Below are the code and all the weights of a small trained network. Each question names an input and a class and asks about switching units off, where a switched-off unit gives its printed mean instead of its output.

import numpy as np


def w(rows, s, z=0):
    codes = np.array(rows[::2]) - 128.0
    scale = np.full(codes.shape[1], s)
    scale[-1] = z or s
    return codes * scale


def norm(h):
    return h / np.sqrt((h * h).mean(-1, keepdims=True) + 1e-5)


def f(y):
    return np.maximum(y, 0)


def log_softmax(a):
    a = a - a.max(-1, keepdims=True)
    return a - np.log(np.exp(a).sum(-1, keepdims=True))


def net(x, mask):
    res = np.array(x, float).reshape(1, 8) / 4 @ E
    u = 0
    for l in range(3):
        y = f(norm(res) @ A[l][:, :-1].T + A[l][:, -1])
        res = res + np.where(mask[u : u + 5], y, B[l][:, -1]) @ B[l][:, :-1]
        u += 5
    return log_softmax(norm(res)[-1] @ U[:, :-1].T + U[:, -1])


A, B = {}, {}
E = w([
[116,127,1,62,87,138,171],'x0',
[100,140,166,92,131,104,174],'x1',
[103,116,77,222,128,43,196],'x2',
[52,227,141,165,105,185,175],'x3',
[192,160,138,168,147,67,83],'x4',
[89,84,128,125,206,137,145],'x5',
[191,109,135,207,76,176,185],'x6',
[181,139,127,81,200,96,180],'x7',
],0.0072)
A[0] = w([
[99,188,116,172,92,43,140,73],'0.n1',
[120,131,173,169,135,139,90,38],'0.n2',
[143,97,118,108,55,178,192,114],'0.n3',
[84,106,100,110,254,89,133,2],'0.n4',
[174,136,30,136,25,118,112,102],'0.n5',
],0.0075,0.003)
B[0] = w([
[85,220,117,160,36,163,43,205],'0.n1',
[159,16,109,172,181,126,131,167],'0.n2',
[47,171,2,121,20,149,122,218],'0.n3',
[153,214,220,138,82,25,179,198],'0.n4',
[130,183,101,85,155,180,75,254],'0.n5',
],0.0086,0.0038)
A[1] = w([
[116,186,161,129,201,144,96,135],'1.n1',
[90,163,156,153,153,157,193,5],'1.n2',
[85,92,176,218,143,130,109,71],'1.n3',
[170,150,176,41,134,130,83,52],'1.n4',
[137,84,183,99,62,2,181,136],'1.n5',
],0.0099,0.0027)
B[1] = w([
[121,135,72,162,94,180,142,236],'1.n1',
[221,106,125,141,81,158,119,179],'1.n2',
[65,45,136,204,244,130,150,222],'1.n3',
[147,35,43,116,146,84,90,252],'1.n4',
[91,134,144,107,99,41,201,252],'1.n5',
],0.011,0.004)
A[2] = w([
[113,120,173,68,53,207,150,116],'2.n1',
[227,145,146,116,116,159,169,5],'2.n2',
[119,171,130,113,125,112,196,5],'2.n3',
[133,190,90,202,53,173,191,171],'2.n4',
[255,100,184,201,29,78,114,240],'2.n5',
],0.0076,0.0021)
B[2] = w([
[110,154,186,157,11,143,132,178],'2.n1',
[142,79,129,158,119,135,144,138],'2.n2',
[149,104,144,114,163,83,144,154],'2.n3',
[133,106,76,134,96,118,111,255],'2.n4',
[96,110,152,115,33,105,178,212],'2.n5',
],0.012,0.006)
U = w([
[52,227,107,157,7,195,111,186],'0',
[145,70,13,114,168,131,58,193],'1',
[45,96,180,254,196,179,96,116],'2',
[92,112,196,144,122,10,205,174],'3',
[95,154,150,21,132,156,186,48],'4',
[164,218,201,107,170,185,132,2],'5',
[167,54,112,112,62,160,132,93],'6',
],0.011,0.0064)

Each question gives the input, the list of numbers given to net, and the class t.
The units are the neurons (one row each of A and B). Each row of codes is followed by its name. A weight is (code - 128) times the scale printed after its matrix; where a second scale follows, it is the last column's (A, B and U).
mask holds one flag per neuron, layer by layer. A switched-off neuron (its flag False) gives its mean, the last column of its row in B, instead of its output. The means were averaged over made-up inputs and are rounded, as every weight is.
A unit's drop is (log p(t) with every unit on - log p(t) with that unit switched off) / (log p(t) with every unit on - log p(t) with every unit switched off).
The circuit of an input: a set's keep is (log p(t) with only the set's units on - log p(t) with every unit switched off) / (log p(t) with every unit on - log p(t) with every unit switched off). Starting from the 12 units with the biggest drops (on a tie, the unit counted first), units are removed one at a time, each time the one whose removal leaves the highest keep (on an exact tie, the one counted first), for as long as the keep stays at least 0.8.
circuit, biggest first: the units of the circuit, biggest drop first
top k neurons: the k neurons with the biggest drops, biggest first
k most important neurons of layer l: the k neurons of layer l with the biggest drops, biggest first
drop of u: that unit's drop, to one decimal
input [6,4,1,-6,-6,0,-6,2], class 3: circuit, biggest first -> 0.n4; 1.n5
input [3,7,8,2,5,2,8,3], class 0: circuit, biggest first -> 0.n1
input [-6,6,2,7,7,0,-5,-3], class 2: circuit, biggest first -> 1.n3; 0.n2
input [-8,-5,-5,1,-7,3,-7,2], class 1: 3 most important neurons of layer 1 -> 1.n4; 1.n1; 1.n5
input [3,-2,-2,-4,-7,7,-2,4], class 3: top 3 neurons -> 0.n4; 1.n5; 0.n5
input [-6,-8,-2,4,7,-6,6,-7], class 2: 3 most important neurons of layer 0 -> 0.n2; 0.n3; 0.n4
input [5,-4,8,-7,6,-5,-3,-8], class 0: top 4 neurons -> 0.n1; 1.n4; 1.n3; 2.n5
input [-4,7,0,-3,-3,-6,-2,-4], class 3: top 2 neurons -> 1.n5; 0.n5
input [6,8,-4,-4,3,5,2,-2], class 3: circuit, biggest first -> 0.n5; 0.n1; 1.n5
input [2,-8,0,-2,-6,4,-8,3], class 3: top 2 neurons -> 0.n4; 1.n5
input [6,-7,-2,-3,-1,4,-7,5], class 3: top 3 neurons -> 0.n4; 0.n5; 1.n5
input [-5,1,-1,3,2,-7,-3,0], class 2: top 3 neurons -> 0.n2; 1.n3; 0.n3
input [2,7,-8,3,8,4,-4,4], class 1: top 3 neurons -> 1.n4; 1.n1; 2.n5
input [1,-3,-1,0,5,5,-1,6], class 3: circuit, biggest first -> 0.n4
input [6,0,-4,-5,1,4,-4,4], class 3: top 2 neurons -> 0.n4; 1.n5
input [5,8,-5,-4,-3,6,-8,2], class 3: top 3 neurons -> 0.n4; 1.n5; 0.n5
input [4,4,0,-8,6,8,-7,-5], class 3: top 2 neurons -> 0.n4; 1.n5
input [-5,5,-5,-2,3,-3,1,-8], class 2: drop of 0.n4 -> 0.1
input [-3,-3,-3,6,2,2,-7,-6], class 2: drop of 1.n3 -> 0.2
input [-5,8,2,7,-4,6,-2,-4], class 2: drop of 1.n3 -> 1.4
